Here is a tiny trained network, its code and every weight. The questions are about switching its units off for an input and a class, where a switched-off unit gives its printed mean instead of its output.

import numpy as np


def w(rows, s, z=0):
    codes = np.array(rows[::2]) - 128.0
    scale = np.full(codes.shape[1], s)
    scale[-1] = z or s
    return codes * scale


def norm(h):
    return h / np.sqrt((h * h).mean(-1, keepdims=True) + 1e-5)


def f(y):
    return y / 2 * (1 + np.tanh(0.7978845608 * (y + 0.044715 * y**3)))


def log_softmax(a):
    a = a - a.max(-1, keepdims=True)
    return a - np.log(np.exp(a).sum(-1, keepdims=True))


def net(x, mask):
    res = np.array(x, float).reshape(1, 6) / 4 @ E
    u = 0
    for l in range(3):
        y = f(norm(res) @ A[l][:, :-1].T + A[l][:, -1])
        res = res + np.where(mask[u : u + 4], y, B[l][:, -1]) @ B[l][:, :-1]
        u += 4
    return log_softmax(norm(res)[-1] @ U[:, :-1].T + U[:, -1])


A, B = {}, {}
E = w([
[134,120,115,104,131,139,108,123,132,110,145],'x0',
[138,187,98,85,139,143,196,163,63,47,23],'x1',
[136,146,110,104,129,90,83,122,135,128,121],'x2',
[115,146,152,113,55,79,213,80,6,172,182],'x3',
[189,99,255,102,213,167,115,141,51,72,185],'x4',
[193,53,86,88,142,160,113,105,122,204,50],'x5',
],0.008)
A[0] = w([
[16,174,51,139,92,171,144,76,156,169,102,4],'L0N1',
[56,204,98,142,73,85,230,97,159,192,101,162],'L0N2',
[2,239,184,149,131,62,181,166,157,83,175,62],'L0N3',
[178,102,99,78,123,182,149,84,75,226,60,184],'L0N4',
],0.0066,0.0025)
B[0] = w([
[130,98,66,131,193,43,148,63,161,162,46,206],'L0N1',
[141,210,131,55,164,74,157,137,167,147,199,253],'L0N2',
[157,9,101,72,91,159,33,204,158,174,140,215],'L0N3',
[104,135,127,64,66,160,46,195,167,84,206,220],'L0N4',
],0.011,0.0068)
A[1] = w([
[118,170,111,144,166,160,123,219,175,30,56,87],'L1N1',
[165,139,255,79,249,132,149,105,101,96,122,101],'L1N2',
[130,157,116,55,98,78,184,224,101,94,111,87],'L1N3',
[131,77,143,213,166,124,142,82,156,193,138,254],'L1N4',
],0.0087,0.0033)
B[1] = w([
[173,122,131,227,106,182,74,69,170,96,153,229],'L1N1',
[127,133,53,20,118,57,223,102,156,49,93,212],'L1N2',
[134,2,140,210,134,192,78,70,72,120,198,254],'L1N3',
[193,151,68,157,181,140,96,44,128,66,127,217],'L1N4',
],0.0099,0.0048)
A[2] = w([
[123,9,191,155,103,213,133,206,93,64,98,26],'L2N1',
[153,116,116,152,147,43,35,50,130,157,232,45],'L2N2',
[138,149,217,3,186,69,229,243,43,92,213,253],'L2N3',
[171,126,97,171,136,76,169,40,132,92,137,213],'L2N4',
],0.0062,0.0024)
B[2] = w([
[164,180,67,114,143,149,115,115,106,254,85,165],'L2N1',
[172,122,126,133,98,206,161,102,21,90,118,253],'L2N2',
[146,168,96,101,76,29,58,106,188,66,182,215],'L2N3',
[142,135,116,153,154,116,134,119,53,62,163,189],'L2N4',
],0.014,0.0075)
U = w([
[105,175,59,69,141,9,179,115,209,105,83,203],'0',
[98,54,150,88,69,180,52,233,175,185,166,143],'1',
[173,129,99,132,108,137,98,141,121,102,146,168],'2',
[131,182,149,177,106,125,98,106,159,102,182,228],'3',
[162,85,128,191,127,192,155,79,46,124,153,101],'4',
[145,129,93,115,143,154,103,150,130,122,170,135],'5',
[91,145,193,136,142,140,162,173,88,180,116,20],'6',
[58,197,209,168,255,151,202,235,40,253,99,2],'7',
],0.0088,0.0052)

Each question gives the input, the list of numbers given to net, and the class t.
The units are the neurons (one row each of A and B). Each row of codes is followed by its name. A weight is (code - 128) times the scale printed after its matrix; where a second scale follows, it is the last column's (A, B and U).
mask holds one flag per neuron, layer by layer. A switched-off neuron (its flag False) gives its mean, the last column of its row in B, instead of its output. The means were averaged over made-up inputs and are rounded, as every weight is.
A unit's drop is (log p(t) with every unit on - log p(t) with that unit switched off) / (log p(t) with every unit on - log p(t) with every unit switched off).
The circuit of an input: a set's keep is (log p(t) with only the set's units on - log p(t) with every unit switched off) / (log p(t) with every unit on - log p(t) with every unit switched off). Starting from all 12 units, units are removed one at a time, each time the one whose removal leaves the highest keep (on an exact tie, the one counted first), for as long as the keep stays at least 0.8.
circuit, biggest first: the units of the circuit, biggest drop first
most important unit: the unit with the biggest drop
k most important neurons: the k neurons with the biggest drops, biggest first
top k neurons in layer l: the k neurons of layer l with the biggest drops, biggest first
input [-2,-3,-1,-3,-1,4], class 1: top 2 neurons in layer 0 => L0N4; L0N1
input [2,4,-1,-6,7,6], class 0: top 2 neurons in layer 1 => L1N2; L1N3
input [2,1,3,-7,-4,7], class 1: circuit, biggest first => L0N4; L1N4; L2N3
input [-4,-8,1,6,-2,-1], class 4: circuit, biggest first => L2N2
input [0,8,3,-5,-4,3], class 4: circuit, biggest first => L1N3; L2N3
input [3,8,1,-4,5,1], class 4: 2 most important neurons => L1N1; L2N3
input [5,-5,3,4,6,-6], class 0: top 2 neurons in layer 2 => L2N3; L2N4
input [7,-3,-1,-7,-3,-8], class 1: circuit, biggest first => L0N3; L2N3
input [-8,1,-7,8,-3,6], class 3: 4 most important neurons => L0N2; L0N3; L2N3; L1N3
input [-4,-7,1,-2,-6,1], class 4: 3 most important neurons => L1N4; L2N2; L2N3
input [4,1,1,-8,0,3], class 3: 2 most important neurons => L1N1; L0N3
input [5,-2,1,6,-4,8], class 1: top 2 neurons in layer 1 => L1N4; L1N2
input [-7,7,-7,8,-2,0], class 3: 2 most important neurons => L0N2; L2N3
input [-2,-8,6,4,-5,-3], class 4: most important unit => L2N2
input [3,6,2,-4,2,4], class 4: circuit, biggest first => L2N3; L1N3
input [-2,3,-3,7,4,2], class 3: top 3 neurons in layer 0 => L0N3; L0N4; L0N1
input [0,-5,-5,7,3,-7], class 1: top 2 neurons in layer 0 => L0N3; L0N1
input [-1,-6,4,1,-2,-6], class 1: top 2 neurons in layer 2 => L2N4; L2N3
input [5,6,5,1,-5,5], class 4: top 2 neurons in layer 1 => L1N3; L1N2
input [5,-6,-3,-1,0,8], class 1: most important unit => L0N4
input [0,6,2,7,7,-2], class 0: 2 most important neurons => L1N2; L2N3
input [-7,7,-2,7,4,3], class 3: 2 most important neurons => L2N3; L0N3
input [-5,-6,-7,6,7,5], class 0: circuit, biggest first => L1N2; L0N3
input [6,-7,7,1,2,8], class 1: top 3 neurons in layer 0 => L0N4; L0N1; L0N2
input [1,4,2,3,6,5], class 0: 3 most important neurons => L1N2; L2N3; L0N3
